Here is a tiny trained network, its code and every weight. The questions are about switching its units off for an input and a target symbol, where a switched-off unit gives its printed mean instead of its output.

import numpy as np


def w(rows, s, z=0):
    codes = np.array(rows[::2]) - 128.0
    scale = np.full(codes.shape[1], s)
    scale[-1] = z or s
    return codes * scale


def norm(h):
    return h / np.sqrt((h * h).mean(-1, keepdims=True) + 1e-5)


def f(y):
    return y / 2 * (1 + np.tanh(0.7978845608 * (y + 0.044715 * y**3)))


def softmax(a):
    e = np.exp(a - a.max(-1, keepdims=True))
    return e / e.sum(-1, keepdims=True)


def log_softmax(a):
    a = a - a.max(-1, keepdims=True)
    return a - np.log(np.exp(a).sum(-1, keepdims=True))


def net(x, mask):
    ids = ['αβγδεζηλμξπστψω'.index(c) for c in x.split()]
    T = len(ids)
    res = E[ids] + P[:T]
    u = 0
    for l in range(2):
        q, k, v = (norm(res) @ M[l].T for M in (Q, K, V))
        z = softmax(np.where(np.tri(T) > 0, q @ k.T / 2**0.5, -1e9)) @ v
        res = res + np.where(mask[u], z, O[l][:, -1]) @ O[l][:, :-1]
        u += 1
        y = f(norm(res) @ A[l][:, :-1].T + A[l][:, -1])
        res = res + np.where(mask[u : u + 16], y, B[l][:, -1]) @ B[l][:, :-1]
        u += 16
    return log_softmax(norm(res)[-1] @ U[:, :-1].T + U[:, -1])


Q, K, V, O, A, B = {}, {}, {}, {}, {}, {}
E = w([
[112,133,132,124,136],'α',
[110,115,111,128,125],'β',
[126,170,78,132,155],'γ',
[139,114,62,133,107],'δ',
[107,118,126,133,151],'ε',
[190,116,164,129,130],'ζ',
[135,120,153,121,163],'η',
[116,122,137,150,158],'λ',
[122,137,133,145,176],'μ',
[148,104,119,141,108],'ξ',
[102,147,101,79,105],'π',
[121,104,118,142,106],'σ',
[163,8,142,122,2],'τ',
[112,156,127,115,134],'ψ',
[128,114,119,121,93],'ω',
],0.0049)
P = w([
[146,159,140,141,111],'0',
[98,181,92,215,70],'1',
[158,152,82,26,200],'2',
[129,116,205,99,191],'3',
[110,176,74,217,108],'4',
[162,155,73,30,202],'5',
[113,135,243,106,180],'6',
[115,176,73,215,108],'7',
[164,157,77,30,196],'8',
[108,145,254,111,172],'9',
],0.0016)
Q[0] = w([
[119,63,254,73,144],'0.h1',
[63,148,213,151,184],'0.h1',
],0.0035)
K[0] = w([
[4,80,173,36,47],'0.h1',
[147,167,204,68,88],'0.h1',
],0.0024)
V[0] = w([
[68,219,242,134,1],'0.h1',
[139,131,226,37,100],'0.h1',
],0.0013)
O[0] = w([
[138,42,23,108,254,15],'0.h1',
[178,182,24,165,120,3],'0.h1',
],0.0031,0.00027)
A[0] = w([
[79,171,74,12,104,2],'0.n1',
[91,140,177,110,146,57],'0.n2',
[74,88,156,253,123,170],'0.n3',
[112,146,143,184,174,163],'0.n4',
[160,120,155,85,119,68],'0.n5',
[179,139,161,110,148,163],'0.n6',
[135,91,132,198,74,107],'0.n7',
[95,68,149,113,59,206],'0.n8',
[151,61,155,181,75,151],'0.n9',
[59,99,155,149,122,110],'0.n10',
[78,129,164,108,128,131],'0.n11',
[194,146,144,165,142,164],'0.n12',
[232,90,180,83,144,80],'0.n13',
[104,54,60,103,132,197],'0.n14',
[94,195,98,89,98,92],'0.n15',
[159,151,134,171,105,76],'0.n16',
],0.0033,0.00075)
B[0] = w([
[195,68,164,132,173,226],'0.n1',
[138,119,112,174,112,146],'0.n2',
[166,127,101,15,108,255],'0.n3',
[173,135,103,105,43,216],'0.n4',
[110,111,77,159,87,124],'0.n5',
[85,155,86,125,108,192],'0.n6',
[117,139,143,75,175,141],'0.n7',
[151,189,162,181,175,209],'0.n8',
[116,171,150,61,251,175],'0.n9',
[212,95,157,128,115,146],'0.n10',
[189,110,98,196,134,165],'0.n11',
[90,124,113,95,93,165],'0.n12',
[29,97,91,128,115,215],'0.n13',
[187,184,183,167,159,222],'0.n14',
[155,60,197,93,169,165],'0.n15',
[65,70,86,89,147,93],'0.n16',
],0.0021,0.00065)
Q[1] = w([
[115,143,92,111,179],'1.h1',
[29,139,116,179,4],'1.h1',
],0.0034)
K[1] = w([
[175,121,82,88,196],'1.h1',
[86,169,124,165,3],'1.h1',
],0.0038)
V[1] = w([
[197,48,40,120,233],'1.h1',
[150,152,4,186,133],'1.h1',
],0.0017)
O[1] = w([
[85,115,212,136,2,253],'1.h1',
[164,203,66,131,79,142],'1.h1',
],0.0024,0.00064)
A[1] = w([
[201,173,168,251,136,118],'1.n1',
[149,178,73,78,184,131],'1.n2',
[162,109,139,67,235,255],'1.n3',
[194,12,154,227,125,123],'1.n4',
[79,86,93,131,53,106],'1.n5',
[129,30,118,125,214,172],'1.n6',
[88,36,176,87,146,74],'1.n7',
[68,195,160,244,187,95],'1.n8',
[132,100,176,107,107,60],'1.n9',
[104,81,89,135,93,127],'1.n10',
[125,147,135,129,61,84],'1.n11',
[36,102,99,106,148,222],'1.n12',
[228,85,176,84,93,152],'1.n13',
[200,70,155,44,115,32],'1.n14',
[139,149,106,158,189,148],'1.n15',
[62,210,95,154,122,41],'1.n16',
],0.0029,0.00072)
B[1] = w([
[111,156,123,7,83,137],'1.n1',
[151,114,206,161,139,194],'1.n2',
[106,133,127,130,48,249],'1.n3',
[197,196,143,178,99,121],'1.n4',
[93,132,150,96,90,103],'1.n5',
[104,151,64,173,67,155],'1.n6',
[137,200,49,118,168,154],'1.n7',
[139,30,157,86,95,137],'1.n8',
[138,122,99,146,168,135],'1.n9',
[99,173,182,66,105,102],'1.n10',
[85,50,49,148,134,127],'1.n11',
[167,161,169,149,54,135],'1.n12',
[102,104,127,205,181,199],'1.n13',
[71,53,105,139,152,173],'1.n14',
[80,87,177,120,113,142],'1.n15',
[133,73,90,198,203,128],'1.n16',
],0.0019,0.0016)
U = w([
[34,143,107,224,202,57],'α',
[167,123,124,229,143,61],'β',
[222,230,64,86,205,138],'γ',
[220,131,53,87,121,129],'δ',
[96,178,112,187,58,31],'ε',
[55,27,58,84,174,105],'ζ',
[2,207,131,67,109,251],'η',
[141,55,182,133,88,222],'λ',
[130,139,210,125,202,239],'μ',
[95,149,81,79,38,42],'ξ',
[147,100,77,6,164,31],'π',
[236,184,195,172,115,168],'σ',
[157,96,117,97,33,69],'τ',
[149,150,185,73,167,166],'ψ',
[149,31,84,209,185,104],'ω',
],0.0072,0.0013)

Each question gives the input, a string of symbols that net reads in full, and the target symbol t.
The units are the heads (2 rows each of Q, K, V and O) and the neurons (one row each of A and B). Each row of codes is followed by its name. A weight is (code - 128) times the scale printed after its matrix; where a second scale follows, it is the last column's (O, A, B and U).
mask holds one flag per unit, layer by layer, with each layer's heads first. A switched-off unit (its flag False) gives its mean, the last column of its rows in O or B, instead of its output. The means were averaged over made-up inputs and are rounded, as every weight is.
A unit's drop is (log p(t) with every unit on - log p(t) with that unit switched off) / (log p(t) with every unit on - log p(t) with every unit switched off).
most important unit: the unit with the biggest drop
k most important neurons: the k neurons with the biggest drops, biggest first
top k neurons in layer l: the k neurons of layer l with the biggest drops, biggest first
drop of u: that unit's drop, to one decimal
input σ ω σ σ λ, target ζ: most important unit : 0.n3
input η λ τ ξ μ η η α, target γ: top 2 neurons in layer 0 : (0.n3, 0.n4)
input η β π λ σ, target γ: 4 most important neurons : (0.n3, 0.n1, 1.n8, 1.n3)
input π ξ τ α α σ, target σ: top 2 neurons in layer 1 : (1.n4, 1.n1)
input σ λ ψ λ σ, target ζ: 3 most important neurons : (0.n9, 0.n7, 0.n3)
input μ σ α, target α: top 4 neurons in layer 1 : (1.n6, 1.n7, 1.n1, 1.n14)
input η α π σ η, target γ: 2 most important neurons : (0.n4, 0.n1)
input σ η λ ζ π, target ζ: top 2 neurons in layer 0 : (0.n1, 0.n15)
input η σ ω ξ λ, target γ: top 3 neurons in layer 1 : (1.n14, 1.n3, 1.n13)
input σ ω ξ α π, target ζ: top 3 neurons in layer 1 : (1.n11, 1.n4, 1.n3)
input ζ ω η η λ η β, target σ: 4 most important neurons : (1.n4, 0.n10, 0.n11, 1.n1)
input σ β λ τ σ α σ ω, target ζ: top 3 neurons in layer 0 : (0.n7, 0.n9, 0.n3)
input σ δ μ σ ω, target ζ: 2 most important neurons : (1.n11, 1.n4)
input γ γ α, target α: 2 most important neurons : (0.n1, 0.n9)
input η σ ω ψ μ, target γ: top 2 neurons in layer 0 : (0.n4, 0.n3)
input η λ ζ ξ β δ η ξ, target γ: most important unit : 0.n1
input η ε η π λ, target γ: top 3 neurons in layer 0 : (0.n3, 0.n4, 0.n15)
input λ γ π γ η γ σ, target μ: 4 most important neurons : (0.n8, 0.n9, 0.n3, 0.n10)
input δ σ ω μ ξ η, target η: top 2 neurons in layer 1 : (1.n3, 1.n6)
input η ε ζ δ ζ η, target η: most important unit : 0.n13
input σ γ β π λ, target ζ: top 3 neurons in layer 1 : (1.n11, 1.n16, 1.n4)
input η τ ε ω η, target γ: top 2 neurons in layer 0 : (0.n4, 0.n3)
input η δ δ η ω, target γ: top 2 neurons in layer 0 : (0.n9, 0.n8)
input ξ ε τ ω π η δ τ ζ, target ζ: top 2 neurons in layer 1 : (1.n14, 1.n13)
input η ψ ω δ η π σ ξ, target γ: top 3 neurons in layer 0 : (0.n1, 0.n15, 0.n9)
input ω ε σ, target σ: 2 most important neurons : (0.n14, 1.n4)
input η σ ω, target ω: drop of 0.n14 : 0.1
input η τ η γ μ ω σ, target μ: drop of 0.n5 : 0.0
input ζ ω ψ ξ τ ω μ τ ω ξ, target η: drop of 0.n13 : 0.2
